Here is a tiny trained network, its code and every weight. The questions are about switching its units off for an input and a class, where a switched-off unit gives its printed mean instead of its output.

import numpy as np


def w(rows, s, z=0):
    codes = np.array(rows[::2]) - 128.0
    scale = np.full(codes.shape[1], s)
    scale[-1] = z or s
    return codes * scale


def f(y):
    return np.maximum(y, 0)


def log_softmax(a):
    a = a - a.max(-1, keepdims=True)
    return a - np.log(np.exp(a).sum(-1, keepdims=True))


def net(x, mask):
    res = np.array(x, float).reshape(1, 8) / 4 @ E
    y = f(res @ A[0][:, :-1].T + A[0][:, -1])
    res = res + np.where(mask, y, B[0][:, -1]) @ B[0][:, :-1]
    return log_softmax(res[-1] @ U[:, :-1].T + U[:, -1])


A, B = {}, {}
E = w([
[98,189,10,207,91,145,125,149],'x0',
[115,34,78,137,136,177,62,91],'x1',
[217,166,164,130,13,137,48,79],'x2',
[123,130,127,125,128,128,124,131],'x3',
[129,126,127,132,127,126,133,124],'x4',
[203,84,115,203,168,25,92,204],'x5',
[158,111,171,175,101,226,156,218],'x6',
[129,125,124,124,122,126,134,129],'x7',
],0.012)
A[0] = w([
[139,71,84,117,147,182,86,110,1],'neuron 0',
[114,168,95,82,155,171,123,77,12],'neuron 1',
[148,93,162,185,102,238,161,189,33],'neuron 2',
[169,92,125,206,165,39,92,180,19],'neuron 3',
[99,193,3,185,94,128,138,127,50],'neuron 4',
[107,27,106,153,130,159,65,93,133],'neuron 5',
[235,159,157,127,38,116,33,83,19],'neuron 6',
[29,85,113,108,206,110,168,158,28],'neuron 7',
[96,51,100,142,151,158,68,88,107],'neuron 8',
[97,74,100,124,213,116,212,171,23],'neuron 9',
[159,62,188,63,148,116,147,120,36],'neuron 10',
[142,76,200,55,170,89,144,77,53],'neuron 11',
[70,146,136,80,112,190,165,103,46],'neuron 12',
[101,143,102,92,173,26,91,10,51],'neuron 13',
[58,173,146,100,114,218,163,63,71],'neuron 14',
[107,250,194,127,133,52,181,158,92],'neuron 15',
[156,76,188,113,120,174,146,175,66],'neuron 16',
],0.012,0.0057)
B[0] = w([
[175,148,154,108,142,118,202,124,169],'neuron 0',
[137,96,144,148,173,91,147,144,174],'neuron 1',
[12,152,186,136,113,50,161,136,213],'neuron 2',
[187,53,107,148,157,69,60,145,214],'neuron 3',
[87,207,66,82,235,153,59,126,227],'neuron 4',
[182,179,110,65,90,105,206,154,210],'neuron 5',
[98,77,126,158,113,218,147,55,251],'neuron 6',
[116,105,171,144,98,202,128,80,213],'neuron 7',
[192,157,157,75,77,146,164,172,198],'neuron 8',
[138,103,147,172,75,185,128,38,211],'neuron 9',
[136,167,73,102,227,149,81,139,191],'neuron 10',
[104,203,54,135,245,125,109,122,208],'neuron 11',
[173,88,139,139,119,120,80,154,200],'neuron 12',
[22,125,213,158,49,81,153,161,230],'neuron 13',
[205,58,80,193,128,60,47,152,233],'neuron 14',
[200,153,109,64,14,150,189,165,210],'neuron 15',
[70,158,132,125,160,95,127,134,183],'neuron 16',
],0.011,0.018)
U = w([
[167,62,144,160,144,90,78,153,115],'0',
[96,102,158,153,120,249,145,56,8],'1',
[90,227,121,117,204,167,101,142,251],'2',
[15,146,187,140,111,73,159,156,200],'3',
[197,191,150,88,100,155,203,164,51],'4',
],0.012,0.0028)

Each question gives the input, the list of numbers given to net, and the class t.
The units are the neurons (one row each of A and B). Each row of codes is followed by its name. A weight is (code - 128) times the scale printed after its matrix; where a second scale follows, it is the last column's (A, B and U).
mask holds one flag per neuron, in row order. A switched-off neuron (its flag False) gives its mean, the last column of its row in B, instead of its output. The means were averaged over made-up inputs and are rounded, as every weight is.
A unit's drop is (log p(t) with every unit on - log p(t) with that unit switched off) / (log p(t) with every unit on - log p(t) with every unit switched off).
The circuit of an input: a set's keep is (log p(t) with only the set's units on - log p(t) with every unit switched off) / (log p(t) with every unit on - log p(t) with every unit switched off). Starting from the 12 units with the biggest drops (on a tie, the unit counted first), units are removed one at a time, each time the one whose removal leaves the highest keep (on an exact tie, the one counted first), for as long as the keep stays at least 0.8.
circuit, biggest first: the units of the circuit, biggest drop first
unit that matters most: the unit with the biggest drop
k most important neurons: the k neurons with the biggest drops, biggest first
drop of u: that unit's drop, to one decimal
input [5,-6,8,-8,2,-5,-8,5], class 1: circuit, biggest first -> neuron 6
input [-7,-6,-6,-3,-6,-3,3,7], class 2: 4 most important neurons -> neuron 11; neuron 10; neuron 6; neuron 16
input [-7,7,6,-8,8,-2,2,0], class 2: 3 most important neurons -> neuron 11; neuron 10; neuron 15
input [-4,7,-6,-6,6,4,8,-1], class 3: 4 most important neurons -> neuron 2; neuron 16; neuron 6; neuron 15
input [1,6,-7,-6,0,4,7,3], class 1: 3 most important neurons -> neuron 9; neuron 7; neuron 13
input [7,-2,5,0,-3,2,0,7], class 2: 2 most important neurons -> neuron 4; neuron 9
input [1,0,-6,-7,-3,-8,-7,4], class 0: 2 most important neurons -> neuron 14; neuron 12
input [-1,0,-7,-5,-2,6,-3,-1], class 1: 3 most important neurons -> neuron 9; neuron 7; neuron 14
input [8,8,2,-6,-4,-7,1,-4], class 2: 3 most important neurons -> neuron 4; neuron 15; neuron 3
input [0,-5,6,-8,5,-7,6,-8], class 0: 3 most important neurons -> neuron 14; neuron 13; neuron 12
input [-3,6,-4,6,-6,-5,-4,7], class 4: 2 most important neurons -> neuron 8; neuron 5
input [-3,0,4,-7,3,0,-5,-2], class 3: 4 most important neurons -> neuron 13; neuron 9; neuron 7; neuron 4
input [-1,-6,3,-7,5,-3,6,-8], class 3: 2 most important neurons -> neuron 2; neuron 5
input [-8,-6,-6,-7,4,7,1,-5], class 2: unit that matters most -> neuron 11
input [7,4,3,0,7,6,-1,6], class 2: 3 most important neurons -> neuron 4; neuron 14; neuron 12
input [-1,-1,-8,6,-2,-8,-4,-5], class 0: 3 most important neurons -> neuron 14; neuron 12; neuron 6
input [0,2,2,-4,-8,4,-6,1], class 3: drop of neuron 14 -> 0.3
input [1,4,1,1,-2,-7,-2,-4], class 0: drop of neuron 14 -> 0.3
input [2,6,8,-3,-1,3,6,-1], class 1: drop of neuron 6 -> 4.6
input [4,-7,-7,0,2,-5,8,-5], class 3: circuit, biggest first -> neuron 2
input [-1,8,6,7,-3,-3,-3,-5], class 4: drop of neuron 5 -> 0.8
